arr =
[[-0.66 -0.12  3.90  5.40  0.28 -0.08  1.67  0.89 -1.78]
 [-3.75  6.53 -1.08  2.07 -0.93  2.81  3.03 -1.00  1.35]
 [ 1.05 -2.56 -2.91  1.44  1.33  0.17  1.53  2.12 -1.93]
 [ 2.19  0.51 -0.45  0.29  0.72 -0.88 -0.13  0.78  0.34]
 [-0.97 -2.61 -1.14  0.75 -1.84  1.72 -0.93  0.51 -0.29]
 [-0.10 -4.54 -0.14  1.00 -0.64 -0.32  1.10 -0.07 -2.35]
 [-0.56 -2.99 -4.91  1.31 -0.25  0.10  0.16  1.44 -3.17]
 [-0.33 -1.91 -0.58 -1.33 -3.38 -0.23  0.05  0.45 -3.47]
 [ 1.82  2.03 -0.04  0.47 -0.83 -1.38  3.76 -0.81 -3.46]
 [-1.35  0.20 -0.51  2.04 -1.57  1.98  0.47 -0.17  1.30]]
Indices start at 0.
What is the bottom-right entry?
A: 1.30
The entry just right of 1.98 -> 0.47
The smallest entry: -4.91
The entry in the top-left corner: -0.66
The top-right entry: -1.78
The entry directly above -0.33 -> -0.56
The entry at row 0, column 1 is -0.12
The entry just left of the smallest entry -> -2.99
What is the bottom-left entry?
A: -1.35
The bottom entry of the column that holds the largest entry: 0.20
The entry just right of the smallest entry: 1.31
The entry at row 0, column 2 -> 3.90
What is the entry directly below -0.97?
A: -0.10
The entry just left of -2.61: -0.97
What is the entry directly below -1.08?
A: -2.91
What is the entry directly above -1.00?
A: 0.89
The entry in row 2 and column 0: 1.05
What is the entry just right of 1.05?
A: -2.56
The entry just right of 0.05 is 0.45
The entry just left of 0.78: -0.13
The entry directly above -1.35: 1.82
What is the entry in row 1 and column 0?
A: -3.75
The entry directly below -0.25 is -3.38
What is the entry directly below -0.23?
A: -1.38
What is the entry directly below 0.75?
A: 1.00
The entry just right of the largest entry: -1.08

[[-1.04  1.79  2.71 -4.97 -0.11 -4.81]
 [ 3.99  0.45  0.87  4.87 -1.27 -1.31]
 [ 2.64 -1.34  1.04 -0.87  2.40  2.82]
 [-2.67  4.31 -1.46  2.57 -7.15  1.52]]
The fifth-last entry, reading row by row: 4.31
The bottom-right entry -> 1.52
The top-left entry is -1.04
The entry directly below 2.40 is -7.15
Give the largest entry in the first column.
A: 3.99
Give the bottom-left entry.
A: -2.67
Give the entry directly below 4.87.
A: -0.87
Give the entry just right of -1.27.
A: -1.31
The entry just left of the largest entry -> 0.87
Give the second smallest entry.
A: -4.97
The entry just right of 4.31 -> -1.46
Give the entry just right of the largest entry.
A: -1.27
Give the entry just right of 1.79.
A: 2.71
Give the top-right entry.
A: -4.81
The entry directly below 3.99 -> 2.64
Give the third entry from the end, reading row by row.
A: 2.57
The entry just right of -4.97: -0.11
Give the entry just left of 0.87.
A: 0.45

Read these off the grid that follows.
1) Report the top entry of the column that holds the largest entry.
2) Report the last entry, reading row by row.
3) Report the entry directly below the smallest entry.
4) Report the entry in the top-left corner.
5) Report the bottom-left entry.
6) Report the entry just left of the largest entry.
7) Report the 5th-last entry, reading row by row.
[[4 3 3 6 3 3 2 3 4 5 4 2 4 3 3]
 [4 1 3 4 2 2 2 4 4 3 4 4 3 4 4]
 [4 3 3 3 4 5 4 4 6 3 4 3 3 5 7]]
1) 3
2) 7
3) 3
4) 4
5) 4
6) 5
7) 4

X =
[[-5.81  1.62 -8.04 -0.66]
 [-1.23 -0.09 -2.82 -0.30]
 [-3.34  1.01 -4.69 -0.36]
 [ 4.19 -0.94  6.18  0.55]
 [ 4.61 -1.36  6.61  0.51]
 [-5.35  1.65 -6.99 -0.54]
 [-4.19  1.40 -5.57 -0.40]
 [-5.24  1.18 -7.94 -0.70]
 [ 2.82 -0.65  4.90  0.40]
 [-3.09  1.02 -3.61 -0.28]
 [-5.80  1.55 -7.58 -0.66]
 [-5.60  1.97 -7.71 -0.52]
 [ 2.47 -0.47  4.32  0.38]
 [-1.17  0.34 -1.76 -0.13]
 [-5.93  1.71 -7.65 -0.63]
 [-3.99  1.55 -5.30 -0.32]]
Indices start at 0.
The entry in the top-right corner is -0.66
The entry in row 0 and column 2 is -8.04
The top-left entry: -5.81
Give the bottom-right entry.
A: -0.32
Give the entry in row 2 and column 0.
A: -3.34
The largest entry -> 6.61
Give the entry at row 0, column 1.
A: 1.62
The entry at row 1, column 0 -> -1.23
Give the entry directly below 0.34.
A: 1.71
The entry directly below the largest entry is -6.99
The entry in row 1 and column 1 -> -0.09
Give the entry in the bottom-left corner.
A: -3.99
Give the entry directly below -1.76.
A: -7.65
The bottom entry of the column that holds the largest entry is -5.30
The entry just left of -3.61 -> 1.02
The entry directly below the smallest entry: -2.82
Give the entry just left of -7.58.
A: 1.55
Give the entry directly below -5.24.
A: 2.82
The entry directly above 1.65 -> -1.36
The entry directly below 1.65: 1.40
The entry directly below 1.40 is 1.18
